Below are the code and all the weights of a small trained network. Each question names an input and a class and asks about switching units off, where a switched-off unit gives its printed mean instead of its output.

import numpy as np


def w(rows, s, z=0):
    codes = np.array(rows[::2]) - 128.0
    scale = np.full(codes.shape[1], s)
    scale[-1] = z or s
    return codes * scale


def norm(h):
    return h / np.sqrt((h * h).mean(-1, keepdims=True) + 1e-5)


def f(y):
    return np.maximum(y, 0)


def log_softmax(a):
    a = a - a.max(-1, keepdims=True)
    return a - np.log(np.exp(a).sum(-1, keepdims=True))


def net(x, mask):
    res = np.array(x, float).reshape(1, 6) / 4 @ E
    u = 0
    for l in range(3):
        y = f(norm(res) @ A[l][:, :-1].T + A[l][:, -1])
        res = res + np.where(mask[u : u + 11], y, B[l][:, -1]) @ B[l][:, :-1]
        u += 11
    return log_softmax(norm(res)[-1] @ U[:, :-1].T + U[:, -1])


A, B = {}, {}
E = w([
[121,127,115,105],'x0',
[162,42,158,149],'x1',
[197,131,57,125],'x2',
[154,255,152,62],'x3',
[118,66,98,56],'x4',
[106,181,38,158],'x5',
],0.0067)
A[0] = w([
[224,178,142,106,73],'L0N1',
[173,188,154,149,116],'L0N2',
[147,123,73,80,46],'L0N3',
[155,117,130,128,1],'L0N4',
[187,38,158,51,150],'L0N5',
[221,162,64,170,122],'L0N6',
[131,110,226,144,157],'L0N7',
[224,138,82,180,83],'L0N8',
[121,110,84,59,80],'L0N9',
[116,254,93,24,155],'L0N10',
[216,143,83,244,143],'L0N11',
],0.0086,0.0043)
B[0] = w([
[116,171,204,144,174],'L0N1',
[136,166,189,82,172],'L0N2',
[121,101,81,62,150],'L0N3',
[178,134,160,134,128],'L0N4',
[146,154,35,163,233],'L0N5',
[2,82,173,146,187],'L0N6',
[67,85,84,222,204],'L0N7',
[53,102,186,161,164],'L0N8',
[190,118,93,40,160],'L0N9',
[148,162,155,72,254],'L0N10',
[43,49,169,150,191],'L0N11',
],0.0068,0.0064)
A[1] = w([
[113,242,94,130,49],'L1N1',
[92,164,55,160,100],'L1N2',
[165,224,119,148,101],'L1N3',
[107,160,130,213,51],'L1N4',
[13,87,169,254,133],'L1N5',
[179,52,122,158,43],'L1N6',
[107,150,147,222,2],'L1N7',
[157,26,53,81,47],'L1N8',
[29,237,65,214,237],'L1N9',
[162,51,148,195,12],'L1N10',
[10,84,189,59,203],'L1N11',
],0.0069,0.0044)
B[1] = w([
[42,149,193,93,155],'L1N1',
[55,108,198,91,144],'L1N2',
[85,160,200,108,154],'L1N3',
[169,68,151,218,143],'L1N4',
[156,58,180,177,255],'L1N5',
[221,146,107,195,149],'L1N6',
[170,49,83,140,140],'L1N7',
[164,203,103,115,177],'L1N8',
[120,60,236,72,232],'L1N9',
[183,140,85,231,154],'L1N10',
[202,1,159,148,241],'L1N11',
],0.0072,0.0068)
A[2] = w([
[41,205,75,238,157],'L2N1',
[210,106,90,250,2],'L2N2',
[153,163,117,88,68],'L2N3',
[177,112,78,69,99],'L2N4',
[108,212,168,119,90],'L2N5',
[88,73,2,83,124],'L2N6',
[136,112,30,19,144],'L2N7',
[72,94,33,74,199],'L2N8',
[190,166,161,181,179],'L2N9',
[33,66,133,205,195],'L2N10',
[208,171,90,157,19],'L2N11',
],0.0097,0.0043)
B[2] = w([
[149,14,195,113,130],'L2N1',
[157,115,156,184,185],'L2N2',
[157,106,91,68,146],'L2N3',
[192,172,86,83,170],'L2N4',
[93,135,142,81,165],'L2N5',
[188,121,153,211,185],'L2N6',
[239,144,129,124,204],'L2N7',
[237,68,109,187,186],'L2N8',
[122,140,255,137,174],'L2N9',
[127,19,99,100,254],'L2N10',
[156,146,197,117,137],'L2N11',
],0.0097,0.0072)
U = w([
[202,152,101,204,10],'0',
[61,220,254,62,129],'1',
[89,73,116,71,132],'2',
[138,5,174,229,253],'3',
[39,195,116,36,7],'4',
[175,204,95,98,6],'5',
],0.0089,0.0045)

Each question gives the input, the list of numbers given to net, and the class t.
The units are the neurons (one row each of A and B). Each row of codes is followed by its name. A weight is (code - 128) times the scale printed after its matrix; where a second scale follows, it is the last column's (A, B and U).
mask holds one flag per neuron, layer by layer. A switched-off neuron (its flag False) gives its mean, the last column of its row in B, instead of its output. The means were averaged over made-up inputs and are rounded, as every weight is.
A unit's drop is (log p(t) with every unit on - log p(t) with that unit switched off) / (log p(t) with every unit on - log p(t) with every unit switched off).
unit that matters most: the unit with the biggest drop
top k neurons: the k neurons with the biggest drops, biggest first
top k neurons in layer l: the k neurons of layer l with the biggest drops, biggest first
drop when u is switched off: that unit's drop, to one decimal
input [-7,7,3,3,6,-5], class 0: unit that matters most => L0N5
input [2,-4,8,2,-1,-3], class 1: top 4 neurons in layer 0 => L0N10, L0N7, L0N1, L0N2
input [-7,-3,-2,4,5,-5], class 1: top 2 neurons in layer 2 => L2N10, L2N8
input [7,2,8,5,-1,7], class 2: top 2 neurons => L0N6, L0N11
input [0,5,-1,-4,8,7], class 0: top 2 neurons in layer 1 => L1N8, L1N5
input [2,3,5,-2,6,5], class 0: top 3 neurons in layer 0 => L0N9, L0N7, L0N3
input [3,-5,1,-3,4,8], class 0: top 2 neurons in layer 2 => L2N7, L2N8
input [3,-4,5,1,0,3], class 1: top 2 neurons in layer 0 => L0N10, L0N7
input [0,-3,6,-5,8,7], class 0: top 2 neurons in layer 0 => L0N9, L0N7
input [-3,-1,2,2,0,6], class 2: top 2 neurons in layer 0 => L0N10, L0N7
input [6,-3,-5,-4,0,5], class 2: drop when L0N9 is switched off => -0.1
input [4,-5,4,2,1,4], class 4: drop when L0N6 is switched off => -0.1
input [-3,-5,-4,5,7,-2], class 4: drop when L0N10 is switched off => 0.2
input [7,-6,-2,3,-1,3], class 4: drop when L1N8 is switched off => 0.0
